Here is a tiny trained network, its code and every weight. The questions are about switching its units off for an input and a target symbol, where a switched-off unit gives its printed mean instead of its output.

import numpy as np


def w(rows, s, z=0):
    codes = np.array(rows[::2]) - 128.0
    scale = np.full(codes.shape[1], s)
    scale[-1] = z or s
    return codes * scale


def norm(h):
    return h / np.sqrt((h * h).mean(-1, keepdims=True) + 1e-5)


def f(y):
    return y / 2 * (1 + np.tanh(0.7978845608 * (y + 0.044715 * y**3)))


def softmax(a):
    e = np.exp(a - a.max(-1, keepdims=True))
    return e / e.sum(-1, keepdims=True)


def log_softmax(a):
    a = a - a.max(-1, keepdims=True)
    return a - np.log(np.exp(a).sum(-1, keepdims=True))


def net(x, mask):
    ids = ['αγδζηθλμξπστφψω'.index(c) for c in x.split()]
    T = len(ids)
    res = E[ids] + P[:T]
    r = norm(res)
    for j in range(3):
        rows = slice(2 * j, 2 * j + 2)
        q, k, v = (r @ M[0][rows].T for M in (Q, K, V))
        z = softmax(np.where(np.tri(T) > 0, q @ k.T / 2**0.5, -1e9)) @ v
        o = O[0][rows]
        res = res + np.where(mask[j], z, o[:, -1]) @ o[:, :-1]
    y = f(norm(res) @ A[0][:, :-1].T + A[0][:, -1])
    res = res + np.where(mask[3:19], y, B[0][:, -1]) @ B[0][:, :-1]
    return log_softmax(norm(res)[-1] @ U[:, :-1].T + U[:, -1])


Q, K, V, O, A, B = {}, {}, {}, {}, {}, {}
E = w([
[89,95,39,200],'α',
[61,131,42,215],'γ',
[217,83,114,159],'δ',
[84,95,45,194],'ζ',
[235,85,132,143],'η',
[233,100,135,151],'θ',
[170,57,113,158],'λ',
[230,102,148,156],'μ',
[237,90,134,147],'ξ',
[212,113,95,179],'π',
[219,145,161,117],'σ',
[183,69,103,154],'τ',
[15,51,107,180],'φ',
[104,67,86,176],'ψ',
[148,253,68,177],'ω',
],0.012)
P = w([
[148,141,138,209],'0',
[148,131,101,150],'1',
[148,114,161,243],'2',
[154,122,73,118],'3',
[143,110,182,230],'4',
[147,122,68,85],'5',
[130,110,206,251],'6',
[99,131,66,77],'7',
],0.02)
Q[0] = w([
[87,53,252,216],'head 1',
[124,121,121,117],'head 1',
[163,88,13,222],'head 2',
[124,160,175,162],'head 2',
[65,144,8,75],'head 3',
[165,142,72,65],'head 3',
],0.033)
K[0] = w([
[128,115,30,4],'head 1',
[132,133,119,136],'head 1',
[109,171,91,5],'head 2',
[156,87,94,140],'head 2',
[123,165,179,252],'head 3',
[136,108,198,160],'head 3',
],0.034)
V[0] = w([
[80,3,176,146],'head 1',
[3,152,82,138],'head 1',
[146,194,87,90],'head 2',
[128,220,161,146],'head 2',
[88,188,134,146],'head 3',
[67,126,41,137],'head 3',
],0.028)
O[0] = w([
[4,65,64,180,71],'head 1',
[156,14,73,100,85],'head 1',
[73,194,77,112,250],'head 2',
[170,246,91,132,122],'head 2',
[199,78,181,111,137],'head 3',
[221,170,112,177,174],'head 3',
],0.017,0.014)
A[0] = w([
[75,62,141,72,34],'neuron 1',
[83,85,140,139,123],'neuron 2',
[126,114,173,45,62],'neuron 3',
[171,94,33,4,163],'neuron 4',
[132,114,152,209,2],'neuron 5',
[91,113,85,24,156],'neuron 6',
[122,63,161,148,51],'neuron 7',
[145,90,208,136,180],'neuron 8',
[151,63,59,85,157],'neuron 9',
[61,195,134,34,119],'neuron 10',
[106,190,40,45,2],'neuron 11',
[155,173,157,51,153],'neuron 12',
[121,130,153,84,107],'neuron 13',
[120,121,196,79,106],'neuron 14',
[132,173,147,146,149],'neuron 15',
[34,130,174,150,57],'neuron 16',
],0.024,0.007)
B[0] = w([
[111,46,70,141,164],'neuron 1',
[81,104,142,166,190],'neuron 2',
[122,175,62,124,132],'neuron 3',
[4,146,125,73,206],'neuron 4',
[187,166,81,221,161],'neuron 5',
[131,213,99,185,185],'neuron 6',
[164,183,105,165,174],'neuron 7',
[73,171,83,121,181],'neuron 8',
[115,97,152,22,191],'neuron 9',
[17,113,42,43,254],'neuron 10',
[70,150,15,109,222],'neuron 11',
[75,93,84,168,248],'neuron 12',
[124,137,85,123,129],'neuron 13',
[88,164,73,121,139],'neuron 14',
[145,103,179,136,226],'neuron 15',
[191,58,190,63,228],'neuron 16',
],0.041,0.0091)
U = w([
[41,176,194,200,89],'α',
[112,126,189,98,161],'γ',
[177,80,75,119,96],'δ',
[141,96,186,152,196],'ζ',
[101,133,153,115,84],'η',
[121,95,163,163,191],'θ',
[172,203,148,107,252],'λ',
[107,97,90,245,127],'μ',
[97,119,166,96,144],'ξ',
[183,101,97,10,15],'π',
[104,100,159,112,166],'σ',
[90,138,163,109,90],'τ',
[103,3,98,156,79],'φ',
[152,98,96,120,84],'ψ',
[58,193,45,109,94],'ω',
],0.014,0.0043)

Each question gives the input, a string of symbols that net reads in full, and the target symbol t.
The units are the heads (2 rows each of Q, K, V and O) and the neurons (one row each of A and B). Each row of codes is followed by its name. A weight is (code - 128) times the scale printed after its matrix; where a second scale follows, it is the last column's (O, A, B and U).
mask holds one flag per unit, heads first, then neurons. A switched-off unit (its flag False) gives its mean, the last column of its rows in O or B, instead of its output. The means were averaged over made-up inputs and are rounded, as every weight is.
A unit's drop is (log p(t) with every unit on - log p(t) with that unit switched off) / (log p(t) with every unit on - log p(t) with every unit switched off).
The circuit of an input: a set's keep is (log p(t) with only the set's units on - log p(t) with every unit switched off) / (log p(t) with every unit on - log p(t) with every unit switched off). Starting from the 12 units with the biggest drops (on a tie, the unit counted first), units are removed one at a time, each time the one whose removal leaves the highest keep (on an exact tie, the one counted first), for as long as the keep stays at least 0.8.
circuit, biggest first: the units of the circuit, biggest drop first
most important unit: the unit with the biggest drop
k most important neurons: the k neurons with the biggest drops, biggest first
heads that matter: for each layer, one digit per head in row order, 1 if its drop is at least 0.15 and else 0, layers parted by /
input ψ τ ω ω γ, target λ: heads that matter	101
input ψ π ψ, target α: circuit, biggest first	(head 1; neuron 11; neuron 15)
input ω τ ω τ λ, target ζ: most important neuron	(neuron 16)
input ω ω ω ω λ, target λ: heads that matter	101
input π γ ψ ω ω ω θ, target λ: circuit, biggest first	(head 1; neuron 10)
input ψ η ψ ψ α, target μ: heads that matter	001
input δ μ ω δ λ γ ψ, target π: circuit, biggest first	(head 1; neuron 9)
input ω π ψ ω ψ ω ξ, target λ: circuit, biggest first	(head 1; neuron 10)
input φ θ ω ψ τ τ, target φ: circuit, biggest first	(head 2; neuron 1)
input ψ μ δ ψ λ π, target φ: circuit, biggest first	(head 1; head 2; neuron 16)
input α τ ω ω λ τ ψ, target ζ: heads that matter	011
input ω μ ω ζ ψ, target δ: heads that matter	101
input ω ω ζ γ ω, target π: heads that matter	101
input ξ ψ ψ φ, target φ: heads that matter	110
input φ γ ω τ ω, target ζ: heads that matter	010
input σ α τ φ τ, target φ: circuit, biggest first	(head 2)
input ψ τ μ ψ ψ, target μ: heads that matter	001
input ζ τ ψ, target ζ: heads that matter	111
input ψ ζ φ, target δ: 2 most important neurons	(neuron 9; neuron 10)
input ψ γ η π ψ ψ τ α, target φ: circuit, biggest first	(head 1; head 2; neuron 16)
input ω ω ω θ ω ω ω, target λ: most important unit	head 3
